Below are the code and all the weights of a small trained network. Each question names an input and a class and asks about switching units off, where a switched-off unit gives its printed mean instead of its output.

import numpy as np


def w(rows, s, z=0):
    codes = np.array(rows[::2]) - 128.0
    scale = np.full(codes.shape[1], s)
    scale[-1] = z or s
    return codes * scale


def f(y):
    return y / 2 * (1 + np.tanh(0.7978845608 * (y + 0.044715 * y**3)))


def log_softmax(a):
    a = a - a.max(-1, keepdims=True)
    return a - np.log(np.exp(a).sum(-1, keepdims=True))


def net(x, mask):
    res = np.array(x, float).reshape(1, 3) / 4 @ E
    y = f(res @ A[0][:, :-1].T + A[0][:, -1])
    res = res + np.where(mask, y, B[0][:, -1]) @ B[0][:, :-1]
    return log_softmax(res[-1] @ U[:, :-1].T + U[:, -1])


A, B = {}, {}
E = w([
[167,98,100,36,76,118,24,160,203,68],'x0',
[194,65,100,162,148,104,249,130,142,112],'x1',
[180,93,36,153,65,228,131,53,45,96],'x2',
],0.012)
A[0] = w([
[117,35,41,123,127,150,205,177,225,82,140],'N0',
[125,76,130,110,175,74,197,156,201,191,107],'N1',
[115,93,111,242,254,123,145,136,191,156,159],'N2',
[162,75,58,133,164,152,131,80,62,92,97],'N3',
[122,172,174,156,75,108,140,99,34,169,1],'N4',
[224,53,176,119,151,134,149,106,138,63,195],'N5',
[180,170,182,150,152,100,195,153,114,175,143],'N6',
[116,179,178,85,98,110,137,226,208,194,23],'N7',
[143,161,122,205,191,165,90,220,200,117,175],'N8',
[129,132,114,154,92,121,113,105,150,123,100],'N9',
[51,221,103,88,133,39,83,57,151,186,172],'N10',
[128,177,160,196,120,51,196,129,169,222,139],'N11',
[116,98,98,148,132,205,148,108,74,147,50],'N12',
[128,119,49,62,65,123,41,81,70,72,107],'N13',
[141,128,203,223,201,89,178,83,149,100,119],'N14',
[15,199,162,208,161,211,168,71,66,164,121],'N15',
],0.0071,0.0045)
B[0] = w([
[72,163,151,161,254,80,57,187,97,66,198],'N0',
[212,98,99,134,145,118,194,65,55,160,200],'N1',
[207,44,165,240,110,83,119,89,131,187,208],'N2',
[130,164,85,146,164,125,107,194,82,50,202],'N3',
[126,121,91,97,195,164,106,141,181,102,158],'N4',
[137,139,160,104,249,119,70,162,80,144,190],'N5',
[102,136,116,131,137,110,162,79,144,179,197],'N6',
[45,199,99,118,102,199,60,219,146,58,214],'N7',
[111,120,182,197,125,85,162,115,100,135,177],'N8',
[131,117,117,75,81,130,110,105,101,145,129],'N9',
[140,140,122,142,202,82,70,158,120,80,225],'N10',
[173,147,112,91,55,83,143,86,149,152,223],'N11',
[121,175,125,149,151,89,155,172,111,122,180],'N12',
[145,87,77,65,74,197,137,89,189,182,227],'N13',
[219,94,137,97,42,131,121,142,194,186,208],'N14',
[33,155,146,95,195,110,137,249,125,62,247],'N15',
],0.0069,0.011)
U = w([
[128,136,137,148,145,97,133,160,98,115,254],'0',
[101,116,106,131,134,150,127,170,134,89,67],'1',
[181,78,105,138,78,154,142,9,153,177,10],'2',
],0.014,0.00075)

Each question gives the input, the list of numbers given to net, and the class t.
The units are the neurons (one row each of A and B). Each row of codes is followed by its name. A weight is (code - 128) times the scale printed after its matrix; where a second scale follows, it is the last column's (A, B and U).
mask holds one flag per neuron, in row order. A switched-off neuron (its flag False) gives its mean, the last column of its row in B, instead of its output. The means were averaged over made-up inputs and are rounded, as every weight is.
A unit's drop is (log p(t) with every unit on - log p(t) with that unit switched off) / (log p(t) with every unit on - log p(t) with every unit switched off).
The circuit of an input: a set's keep is (log p(t) with only the set's units on - log p(t) with every unit switched off) / (log p(t) with every unit on - log p(t) with every unit switched off). Starting from the 12 units with the biggest drops (on a tie, the unit counted first), units are removed one at a time, each time the one whose removal leaves the highest keep (on an exact tie, the one counted first), for as long as the keep stays at least 0.8.
circuit, biggest first: the units of the circuit, biggest drop first
most important unit: the unit with the biggest drop
top k neurons: the k neurons with the biggest drops, biggest first
drop of u: that unit's drop, to one decimal
input [-7,-7,4], class 1: circuit, biggest first	[N15; N4]
input [-6,-2,6], class 1: circuit, biggest first	[N15; N4]
input [-8,-3,2], class 1: circuit, biggest first	[N15]
input [6,0,2], class 2: top 4 neurons	[N15; N13; N7; N10]
input [1,0,4], class 2: top 2 neurons	[N15; N7]
input [-6,-5,1], class 1: top 3 neurons	[N15; N4; N1]
input [-7,-3,3], class 1: top 3 neurons	[N15; N4; N1]
input [7,0,1], class 2: top 2 neurons	[N15; N13]
input [4,8,7], class 1: top 2 neurons	[N13; N2]
input [4,-1,1], class 2: top 2 neurons	[N15; N7]
input [-8,-6,1], class 1: drop of N13	-0.4
input [0,3,-5], class 2: drop of N1	0.1
input [7,8,7], class 1: drop of N13	0.2
input [-4,8,-8], class 2: drop of N14	0.0
input [0,6,-5], class 2: most important unit	N15
